Below is a small trained network, with its code and all its weights. Each question gives an input and a class and asks what happens when units are switched off, that is, made to give their printed mean instead of their output.

import numpy as np


def w(rows, s, z=0):
    codes = np.array(rows[::2]) - 128.0
    scale = np.full(codes.shape[1], s)
    scale[-1] = z or s
    return codes * scale


def f(y):
    return np.maximum(y, 0)


def log_softmax(a):
    a = a - a.max(-1, keepdims=True)
    return a - np.log(np.exp(a).sum(-1, keepdims=True))


def net(x, mask):
    res = np.array(x, float).reshape(1, 2) / 4 @ E
    y = f(res @ A[0][:, :-1].T + A[0][:, -1])
    res = res + np.where(mask, y, B[0][:, -1]) @ B[0][:, :-1]
    return log_softmax(res[-1] @ U[:, :-1].T + U[:, -1])


A, B = {}, {}
E = w([
[83,90,122,75,98,77,202,218,150,200],'x0',
[53,69,152,124,133,200,122,10,106,204],'x1',
],0.013)
A[0] = w([
[161,171,128,207,176,185,63,86,94,54,81],'neuron 0',
[128,137,109,97,46,101,174,180,198,183,18],'neuron 1',
[196,179,110,175,129,139,88,65,72,82,23],'neuron 2',
[147,168,118,212,198,184,21,60,57,83,29],'neuron 3',
[139,192,109,162,156,109,79,162,104,147,245],'neuron 4',
[42,53,183,156,161,199,145,23,61,188,13],'neuron 5',
[175,196,89,157,142,49,152,199,135,86,22],'neuron 6',
[226,186,77,181,158,92,99,216,127,62,94],'neuron 7',
[163,150,130,186,153,150,76,122,103,60,10],'neuron 8',
[107,84,161,146,93,174,147,61,85,176,240],'neuron 9',
[107,72,154,148,146,117,156,164,124,145,254],'neuron 10',
[80,70,113,61,91,51,217,210,151,222,23],'neuron 11',
[170,145,95,148,148,84,177,208,170,56,226],'neuron 12',
[154,124,110,135,140,193,122,98,115,131,221],'neuron 13',
[68,49,79,90,46,40,180,137,187,174,10],'neuron 14',
[9,66,181,149,167,213,91,42,59,230,139],'neuron 15',
[188,184,130,186,181,175,80,51,78,58,179],'neuron 16',
[218,157,103,157,133,85,145,170,176,74,8],'neuron 17',
],0.012)
B[0] = w([
[81,151,146,183,143,56,181,185,163,125,198],'neuron 0',
[94,167,197,218,201,17,195,170,214,29,164],'neuron 1',
[102,178,177,149,159,18,191,159,171,120,171],'neuron 2',
[58,186,160,175,181,49,212,187,200,86,205],'neuron 3',
[116,187,42,70,43,155,122,105,82,214,181],'neuron 4',
[245,21,210,197,234,105,46,34,218,42,216],'neuron 5',
[212,25,209,192,201,112,37,28,178,42,178],'neuron 6',
[191,103,80,116,121,129,48,32,111,122,200],'neuron 7',
[98,208,210,221,219,37,210,182,236,68,158],'neuron 8',
[154,163,48,50,58,172,101,62,82,170,218],'neuron 9',
[34,250,8,52,30,190,222,186,67,230,184],'neuron 10',
[42,171,193,222,175,12,188,179,182,93,203],'neuron 11',
[192,151,12,92,58,152,53,48,84,189,214],'neuron 12',
[71,202,72,97,73,145,192,121,74,174,185],'neuron 13',
[101,175,211,205,201,24,212,172,217,87,174],'neuron 14',
[220,112,51,114,127,147,71,32,126,87,254],'neuron 15',
[65,166,102,153,82,63,177,157,100,153,227],'neuron 16',
[226,78,166,151,185,115,41,44,198,63,166],'neuron 17',
],0.013,0.029)
U = w([
[211,101,153,141,180,133,63,62,150,75,63],'0',
[70,171,172,160,175,79,191,168,153,93,62],'1',
[92,175,52,84,66,159,150,121,80,183,233],'2',
[45,51,220,3,61,220,44,207,44,202,6],'3',
[56,40,244,53,40,233,208,46,37,212,6],'4',
[52,40,224,53,36,227,36,209,31,229,6],'5',
],0.021,0.015)

Each question gives the input, the list of numbers given to net, and the class t.
The units are the neurons (one row each of A and B). Each row of codes is followed by its name. A weight is (code - 128) times the scale printed after its matrix; where a second scale follows, it is the last column's (A, B and U).
mask holds one flag per neuron, in row order. A switched-off neuron (its flag False) gives its mean, the last column of its row in B, instead of its output. The means were averaged over made-up inputs and are rounded, as every weight is.
A unit's drop is (log p(t) with every unit on - log p(t) with that unit switched off) / (log p(t) with every unit on - log p(t) with every unit switched off).
The circuit of an input: a set's keep is (log p(t) with only the set's units on - log p(t) with every unit switched off) / (log p(t) with every unit on - log p(t) with every unit switched off). Starting from the 12 units with the biggest drops (on a tie, the unit counted first), units are removed one at a time, each time the one whose removal leaves the highest keep (on an exact tie, the one counted first), for as long as the keep stays at least 0.8.
circuit, biggest first: the units of the circuit, biggest drop first
unit that matters most: the unit with the biggest drop
k most important neurons: the k neurons with the biggest drops, biggest first
drop when u is switched off: that unit's drop, to one decimal
input [0,-3], class 2: 2 most important neurons	neuron 5; neuron 15
input [3,1], class 2: circuit, biggest first	neuron 5
input [-4,2], class 1: 2 most important neurons	neuron 12; neuron 3
input [4,-4], class 0: 2 most important neurons	neuron 12; neuron 3
input [-7,-6], class 1: 4 most important neurons	neuron 16; neuron 15; neuron 8; neuron 0
input [5,-5], class 0: 3 most important neurons	neuron 12; neuron 6; neuron 3
input [1,-4], class 0: 2 most important neurons	neuron 6; neuron 16
input [-3,-1], class 2: 2 most important neurons	neuron 11; neuron 5
input [7,-7], class 0: 4 most important neurons	neuron 6; neuron 12; neuron 7; neuron 17
input [3,0], class 2: 2 most important neurons	neuron 5; neuron 3
input [0,3], class 2: 2 most important neurons	neuron 6; neuron 17
input [2,-4], class 0: 4 most important neurons	neuron 6; neuron 16; neuron 13; neuron 9
input [-7,0], class 1: drop when neuron 1 is switched off	0.0
input [-6,-5], class 1: unit that matters most	neuron 15
input [6,-7], class 0: drop when neuron 6 is switched off	0.5
input [-2,-3], class 2: drop when neuron 5 is switched off	1.1
